Below is a small trained network, with its code and all its weights. Each question gives an input and a class and asks what happens when units are switched off, that is, made to give their printed mean instead of their output.

import numpy as np


def w(rows, s, z=0):
    codes = np.array(rows[::2]) - 128.0
    scale = np.full(codes.shape[1], s)
    scale[-1] = z or s
    return codes * scale


def norm(h):
    return h / np.sqrt((h * h).mean(-1, keepdims=True) + 1e-5)


def f(y):
    return np.maximum(y, 0)


def log_softmax(a):
    a = a - a.max(-1, keepdims=True)
    return a - np.log(np.exp(a).sum(-1, keepdims=True))


def net(x, mask):
    res = np.array(x, float).reshape(1, 8) / 4 @ E
    u = 0
    for l in range(2):
        y = f(norm(res) @ A[l][:, :-1].T + A[l][:, -1])
        res = res + np.where(mask[u : u + 8], y, B[l][:, -1]) @ B[l][:, :-1]
        u += 8
    return log_softmax(norm(res)[-1] @ U[:, :-1].T + U[:, -1])


A, B = {}, {}
E = w([
[84,174,156,181,228,181,150,176,32,158,164],'x0',
[133,156,90,195,53,193,84,155,134,107,194],'x1',
[157,90,197,148,153,121,53,160,94,223,153],'x2',
[200,121,40,153,153,104,183,100,202,103,148],'x3',
[175,190,166,132,113,2,151,118,75,107,125],'x4',
[150,134,70,64,178,144,139,204,246,112,116],'x5',
[86,211,196,83,117,36,40,153,173,122,88],'x6',
[118,96,78,212,125,76,116,244,167,169,47],'x7',
],0.0058)
A[0] = w([
[160,183,142,190,110,71,137,104,135,72,165,116],'L0N1',
[129,43,113,148,59,228,78,107,168,166,143,83],'L0N2',
[12,176,147,94,156,207,83,129,108,88,124,84],'L0N3',
[133,66,21,139,106,149,187,162,173,89,132,4],'L0N4',
[123,67,105,152,64,82,44,178,202,117,68,88],'L0N5',
[118,150,154,168,120,144,182,87,1,129,174,117],'L0N6',
[122,45,176,198,35,170,73,105,89,155,104,106],'L0N7',
[160,81,143,55,114,99,144,55,133,137,81,153],'L0N8',
],0.0069,0.0033)
B[0] = w([
[128,155,179,134,90,85,78,114,82,177,151,195],'L0N1',
[93,207,160,203,61,106,225,177,103,137,155,245],'L0N2',
[140,154,255,112,69,156,64,38,95,124,105,219],'L0N3',
[152,53,138,159,139,161,164,84,133,94,76,246],'L0N4',
[94,157,143,158,176,147,182,141,29,211,185,255],'L0N5',
[83,110,125,171,105,117,163,206,64,231,171,242],'L0N6',
[226,186,125,145,75,33,197,220,67,161,205,241],'L0N7',
[135,148,188,219,110,139,76,46,188,112,130,239],'L0N8',
],0.007,0.0048)
A[1] = w([
[136,184,76,129,88,106,125,163,206,125,143,64],'L1N1',
[131,131,66,179,155,143,164,115,126,64,148,70],'L1N2',
[116,147,138,107,94,115,47,122,96,145,144,98],'L1N3',
[142,140,96,86,127,153,142,97,61,116,219,85],'L1N4',
[118,117,128,101,171,126,88,176,157,201,123,140],'L1N5',
[165,97,166,132,143,93,108,92,134,118,154,210],'L1N6',
[112,146,89,154,116,198,155,116,167,148,145,109],'L1N7',
[106,156,119,125,111,2,173,141,121,153,12,5],'L1N8',
],0.0097,0.0028)
B[1] = w([
[125,128,136,188,212,89,133,182,53,164,146,172],'L1N1',
[103,79,56,121,135,161,90,166,158,97,115,213],'L1N2',
[129,106,2,101,142,165,181,98,176,56,100,243],'L1N3',
[57,141,164,173,162,90,144,215,59,194,98,217],'L1N4',
[28,172,172,80,220,157,46,185,124,158,80,189],'L1N5',
[90,214,110,157,81,158,136,110,203,127,101,244],'L1N6',
[148,159,134,106,66,145,201,163,139,85,91,225],'L1N7',
[138,106,165,198,25,204,199,163,45,180,185,253],'L1N8',
],0.0078,0.0045)
U = w([
[105,113,132,84,251,154,63,188,121,171,105,93],'0',
[176,42,50,140,137,177,193,163,164,82,124,88],'1',
[160,50,112,65,164,87,81,122,110,85,176,2],'2',
[126,153,166,177,109,125,156,175,52,211,175,178],'3',
[114,173,176,108,107,166,114,70,175,120,110,192],'4',
[202,144,98,94,125,67,78,51,192,93,158,57],'5',
],0.013,0.0048)

Each question gives the input, the list of numbers given to net, and the class t.
The units are the neurons (one row each of A and B). Each row of codes is followed by its name. A weight is (code - 128) times the scale printed after its matrix; where a second scale follows, it is the last column's (A, B and U).
mask holds one flag per neuron, layer by layer. A switched-off neuron (its flag False) gives its mean, the last column of its row in B, instead of its output. The means were averaged over made-up inputs and are rounded, as every weight is.
A unit's drop is (log p(t) with every unit on - log p(t) with that unit switched off) / (log p(t) with every unit on - log p(t) with every unit switched off).
The circuit of an input: a set's keep is (log p(t) with only the set's units on - log p(t) with every unit switched off) / (log p(t) with every unit on - log p(t) with every unit switched off). Starting from the 12 units with the biggest drops (on a tie, the unit counted first), units are removed one at a time, each time the one whose removal leaves the highest keep (on an exact tie, the one counted first), for as long as the keep stays at least 0.8.
circuit, biggest first: the units of the circuit, biggest drop first
unit that matters most: the unit with the biggest drop
top k neurons: the k neurons with the biggest drops, biggest first
k most important neurons of layer l: the k neurons of layer l with the biggest drops, biggest first
drop when u is switched off: that unit's drop, to one decimal
input [2,-2,-6,0,-4,8,3,8], class 0: unit that matters most -> L1N5
input [-5,-6,-2,1,0,-5,-4,-7], class 4: top 2 neurons -> L0N8, L0N5
input [-7,-6,1,-4,7,2,-3,0], class 4: circuit, biggest first -> L0N8, L1N6
input [-7,-6,5,4,-5,6,3,8], class 0: top 4 neurons -> L1N5, L0N7, L0N2, L0N6
input [5,-4,-7,8,-4,0,5,5], class 1: circuit, biggest first -> L0N4, L1N2
input [-7,-3,-7,1,8,1,-2,0], class 4: 3 most important neurons of layer 1 -> L1N6, L1N4, L1N8
input [2,3,5,-6,6,6,8,3], class 0: top 4 neurons -> L1N5, L0N2, L0N7, L1N3
input [2,-4,6,3,-5,5,-5,-2], class 1: circuit, biggest first -> L0N5, L0N6
input [7,6,-2,0,-4,7,2,0], class 4: 2 most important neurons of layer 0 -> L0N3, L0N7
input [-4,3,6,6,-6,8,7,3], class 0: 2 most important neurons of layer 1 -> L1N5, L1N8
input [-6,0,4,-2,0,5,5,4], class 0: top 3 neurons -> L1N5, L0N2, L0N7
input [-8,-6,5,2,8,-6,2,-5], class 4: 2 most important neurons of layer 0 -> L0N8, L0N7
input [6,7,4,-2,6,2,8,-5], class 4: 2 most important neurons of layer 1 -> L1N3, L1N8
input [-1,-2,-8,-5,-5,8,-2,-5], class 4: circuit, biggest first -> L0N3
input [-7,-6,-6,1,2,-2,-4,-3], class 5: 2 most important neurons of layer 0 -> L0N8, L0N2
input [4,-7,8,3,-6,0,0,8], class 0: drop when L1N5 is switched off -> 0.4
input [6,-8,5,-3,-6,-2,7,-1], class 0: drop when L0N3 is switched off -> -0.1
input [2,-2,4,7,-2,3,-1,-4], class 1: drop when L0N3 is switched off -> 0.2
